M =
[[7886, 9323, 7249, 8107, 8998, 3792, 5895, 5874],
 [7066, 7246, 7966, 7548, 7689, 6647, 7132, 7177],
 [6509, 4657, 6806, 6363, 6022, 9944, 8884, 7824],
 [8425, 9140, 6556, 7556, 9314, 3227, 5744, 5872]]
Rows and columns are numbered from 1.
The entry directly below 7548: 6363
The entry just left of the smallest entry -> 9314
The entry directly above the largest entry is 6647
The entry in the bottom-right corner?
A: 5872
The top-left entry: 7886
The entry just left of 9944: 6022
The entry just right of 6509: 4657
The top-right entry -> 5874
The entry at row 3, column 1: 6509
The entry in row 2 and column 3?
A: 7966
The entry in the bottom-left corner -> 8425
The entry just left of 6556 -> 9140
The largest entry?
A: 9944
The entry at row 1, column 2?
A: 9323
The entry at row 2, column 1 -> 7066
The top entry of the column that holds the smallest entry -> 3792
The bottom entry of the column that holds the smallest entry?
A: 3227
The entry just left of 7177 -> 7132
The entry at row 1, column 3 -> 7249
The entry just right of 7966 is 7548
The entry at row 3, column 3?
A: 6806

data =
[[46 42 31 36 40 37 39 47 45 41 48 34 49 28 62]
 [30 52 46 31 49 42 49 42 46 61 43 32 55 47 45]
 [41 47 53 43 47 19 40 52 53 37 29 53 56 30 55]
 [64 60 43 53 46 59 48 56 33 47 51 55 48 57 51]
 [50 73 56 53 57 34 31 68 42 50 20 40 35 33 40]
 [41 35 35 34 54 44 39 49 37 47 47 22 59 30 43]
 [43 53 34 37 58 40 44 44 23 46 31 29 44 47 54]
 [40 50 43 44 55 45 34 57 35 42 48 39 43 57 32]
 [42 44 38 43 54 35 48 52 31 62 42 45 46 42 45]
 [56 37 43 47 70 43 47 40 40 47 57 67 46 54 24]
 [50 42 51 47 51 28 19 31 50 45 39 53 56 39 46]
 [36 43 48 36 45 40 37 50 44 46 26 27 24 49 45]
 [36 49 39 46 47 41 39 45 34 34 58 40 36 35 24]
 [27 52 58 63 15 33 61 47 45 33 59 55 47 52 49]
 [46 43 20 77 59 29 57 47 44 48 64 59 45 48 39]]
The first entry of the largest entry's row: 46
What is the bottom-right entry?
A: 39
What is the top-right entry?
A: 62
What is the smallest entry in the first column?
A: 27
What is the largest entry in the last row?
A: 77
The entry just right of the smallest entry is 33
What is the entry in the top-left corner?
A: 46
What is the entry just left of the largest entry?
A: 20
What is the entry directly below the smallest entry?
A: 59
The second entry from the end, reading row by row is 48
What is the 4th entry from the end, reading row by row?
A: 59
The centre entry: 57
The second largest entry: 73
The entry directly below the centre entry is 52
What is the 3rd largest entry?
A: 70
What is the entry directly above the centre entry?
A: 44
What is the largest entry in the first column?
A: 64
What is the third entry on the diagonal from the top-right corner?
A: 56
The entry just left of the smallest entry -> 63
What is the second entry on the diagonal from the top-right corner?
A: 47
What is the third entry, reading row by row?
A: 31
The last entry in the row that holds the smallest entry is 49
The top entry of the column that holds the smallest entry: 40

Read these off the array that follows. Indices start at 1.
1) Which number is the entry in the top-left corner?
2) Which number is the entry in the top-right corner?
3) Which number is the entry at row 3, column 1?
4) Which number is the bottom-left entry?
[[9 2 8 2 9 9 9 6 9 2]
 [9 1 2 4 4 4 1 1 9 2]
 [9 2 9 2 1 9 9 3 9 1]
 [9 1 1 5 4 3 1 1 8 2]
 [9 1 1 2 3 5 1 2 9 2]
 [2 9 3 9 9 3 5 9 2 9]
 [9 1 2 2 3 5 1 2 9 1]
 [9 1 2 2 3 6 1 1 9 2]
 [9 2 9 1 2 9 9 4 9 2]
 [9 2 2 2 4 8 2 1 9 2]
 [6 6 9 2 1 4 9 9 6 8]
 [7 2 2 7 7 3 1 2 6 2]
 [7 3 8 3 1 2 2 7 7 7]
 [2 9 3 9 6 2 3 9 2 9]
 [9 2 2 2 3 7 2 1 9 1]]
1) 9
2) 2
3) 9
4) 9
